Here is a tiny trained network, its code and every weight. The questions are about switching its units off for an input and a target symbol, where a switched-off unit gives its printed mean instead of its output.

import numpy as np


def w(rows, s, z=0):
    codes = np.array(rows[::2]) - 128.0
    scale = np.full(codes.shape[1], s)
    scale[-1] = z or s
    return codes * scale


def norm(h):
    return h / np.sqrt((h * h).mean(-1, keepdims=True) + 1e-5)


def f(y):
    return np.maximum(y, 0)


def softmax(a):
    e = np.exp(a - a.max(-1, keepdims=True))
    return e / e.sum(-1, keepdims=True)


def log_softmax(a):
    a = a - a.max(-1, keepdims=True)
    return a - np.log(np.exp(a).sum(-1, keepdims=True))


def net(x, mask):
    ids = ['αβγημω'.index(c) for c in x.split()]
    T = len(ids)
    res = E[ids] + P[:T]
    r = norm(res)
    for j in range(3):
        rows = slice(3 * j, 3 * j + 3)
        q, k, v = (r @ M[0][rows].T for M in (Q, K, V))
        z = softmax(np.where(np.tri(T) > 0, q @ k.T / 3**0.5, -1e9)) @ v
        o = O[0][rows]
        res = res + np.where(mask[j], z, o[:, -1]) @ o[:, :-1]
    y = f(norm(res) @ A[0][:, :-1].T + A[0][:, -1])
    res = res + np.where(mask[3:15], y, B[0][:, -1]) @ B[0][:, :-1]
    return log_softmax(norm(res)[-1] @ U[:, :-1].T + U[:, -1])


Q, K, V, O, A, B = {}, {}, {}, {}, {}, {}
E = w([
[115,102,163,103,138],'α',
[159,129,192,212,134],'β',
[87,66,246,71,132],'γ',
[240,115,153,79,233],'η',
[124,115,116,178,178],'μ',
[119,236,105,179,139],'ω',
],0.011)
P = w([
[148,132,119,134,160],'0',
[83,118,143,118,121],'1',
[152,83,104,142,125],'2',
[143,136,113,143,147],'3',
[82,133,115,148,140],'4',
[149,96,75,130,95],'5',
[136,120,128,134,155],'6',
[132,169,80,109,249],'7',
],0.016)
Q[0] = w([
[143,121,143,50,157],'head 1',
[100,81,96,124,175],'head 1',
[77,233,197,103,170],'head 1',
[165,130,254,88,121],'head 2',
[147,68,105,124,155],'head 2',
[199,127,119,166,161],'head 2',
[126,206,173,171,83],'head 3',
[193,115,147,78,95],'head 3',
[116,84,171,123,116],'head 3',
],0.016)
K[0] = w([
[111,147,161,121,156],'head 1',
[117,109,137,171,193],'head 1',
[154,116,173,29,165],'head 1',
[163,127,251,140,91],'head 2',
[139,110,143,95,188],'head 2',
[161,150,128,163,196],'head 2',
[127,134,111,98,42],'head 3',
[106,154,195,84,158],'head 3',
[87,86,138,105,179],'head 3',
],0.017)
V[0] = w([
[196,197,227,155,75],'head 1',
[159,93,200,129,26],'head 1',
[80,255,102,140,143],'head 1',
[194,47,159,140,62],'head 2',
[140,127,39,91,154],'head 2',
[140,117,119,169,109],'head 2',
[65,181,138,124,148],'head 3',
[189,55,70,97,117],'head 3',
[104,14,79,156,118],'head 3',
],0.0066)
O[0] = w([
[94,105,198,229,136,49],'head 1',
[83,73,255,111,137,4],'head 1',
[162,252,153,211,85,29],'head 1',
[144,212,83,94,162,63],'head 2',
[69,93,210,136,176,123],'head 2',
[111,138,152,74,110,122],'head 2',
[138,75,157,107,120,111],'head 3',
[148,206,129,199,164,134],'head 3',
[174,198,92,176,53,199],'head 3',
],0.0047,0.0033)
A[0] = w([
[61,127,126,149,199,209],'neuron 1',
[191,152,78,94,99,193],'neuron 2',
[122,133,21,121,132,134],'neuron 3',
[23,163,122,102,160,115],'neuron 4',
[52,249,206,130,188,228],'neuron 5',
[49,86,159,205,1,142],'neuron 6',
[161,170,180,62,184,138],'neuron 7',
[59,105,158,125,23,200],'neuron 8',
[137,216,94,166,146,60],'neuron 9',
[216,90,87,125,136,16],'neuron 10',
[43,228,108,85,175,133],'neuron 11',
[249,191,172,172,36,5],'neuron 12',
],0.0093,0.0021)
B[0] = w([
[173,138,138,90,105,248],'neuron 1',
[106,95,109,160,112,203],'neuron 2',
[92,109,172,129,66,253],'neuron 3',
[110,187,96,135,154,184],'neuron 4',
[31,140,47,101,132,190],'neuron 5',
[162,157,39,161,247,189],'neuron 6',
[95,131,134,197,122,197],'neuron 7',
[139,127,117,183,163,179],'neuron 8',
[183,96,157,77,170,207],'neuron 9',
[119,157,76,106,118,217],'neuron 10',
[90,194,133,105,201,188],'neuron 11',
[121,199,201,150,75,169],'neuron 12',
],0.016,0.0056)
U = w([
[247,55,134,23,103,255],'α',
[87,164,87,19,163,60],'β',
[203,191,187,192,65,197],'γ',
[86,54,47,150,8,203],'η',
[102,2,211,160,157,57],'μ',
[165,108,40,223,206,110],'ω',
],0.0069,0.00084)

Each question gives the input, a string of symbols that net reads in full, and the target symbol t.
The units are the heads (3 rows each of Q, K, V and O) and the neurons (one row each of A and B). Each row of codes is followed by its name. A weight is (code - 128) times the scale printed after its matrix; where a second scale follows, it is the last column's (O, A, B and U).
mask holds one flag per unit, heads first, then neurons. A switched-off unit (its flag False) gives its mean, the last column of its rows in O or B, instead of its output. The means were averaged over made-up inputs and are rounded, as every weight is.
A unit's drop is (log p(t) with every unit on - log p(t) with that unit switched off) / (log p(t) with every unit on - log p(t) with every unit switched off).
The circuit of an input: a set's keep is (log p(t) with only the set's units on - log p(t) with every unit switched off) / (log p(t) with every unit on - log p(t) with every unit switched off). Starting from the 12 units with the biggest drops (on a tie, the unit counted first), units are removed one at a time, each time the one whose removal leaves the highest keep (on an exact tie, the one counted first), for as long as the keep stays at least 0.8.
units of the circuit, in order: the units of the circuit, biggest drop first
most important unit: the unit with the biggest drop
k most important neurons: the k neurons with the biggest drops, biggest first
which heads matter: for each layer, one digit per head in row order, 1 if its drop is at least 0.15 and else 0, layers parted by /
drop when u is switched off: that unit's drop, to one decimal
input α α β μ γ, target ω: 2 most important neurons	(neuron 8; neuron 6)
input α α α, target α: most important unit	head 1
input μ μ ω α ω η, target γ: 2 most important neurons	(neuron 12; neuron 5)
input η μ β η β α, target ω: units of the circuit, in order	(head 1; neuron 6)
input ω μ μ μ ω ω, target γ: which heads matter	100
input μ γ γ, target η: which heads matter	110
input ω α α, target γ: which heads matter	100
input γ ω γ, target γ: which heads matter	110
input γ η μ, target η: units of the circuit, in order	(neuron 3; neuron 6)
input β α α η γ, target ω: which heads matter	000
input μ ω μ β μ, target β: 2 most important neurons	(neuron 9; neuron 3)
input ω μ γ, target η: which heads matter	010
input μ η β μ ω ω γ, target μ: 2 most important neurons	(neuron 7; neuron 6)
input α α μ β, target γ: most important neuron	(neuron 12)
input ω α η, target γ: 2 most important neurons	(neuron 12; neuron 6)
input μ α γ α μ β α, target η: drop when neuron 6 is switched off	0.1
input η γ α, target α: drop when head 1 is switched off	0.2
input μ η β α α α, target ω: drop when head 1 is switched off	1.6
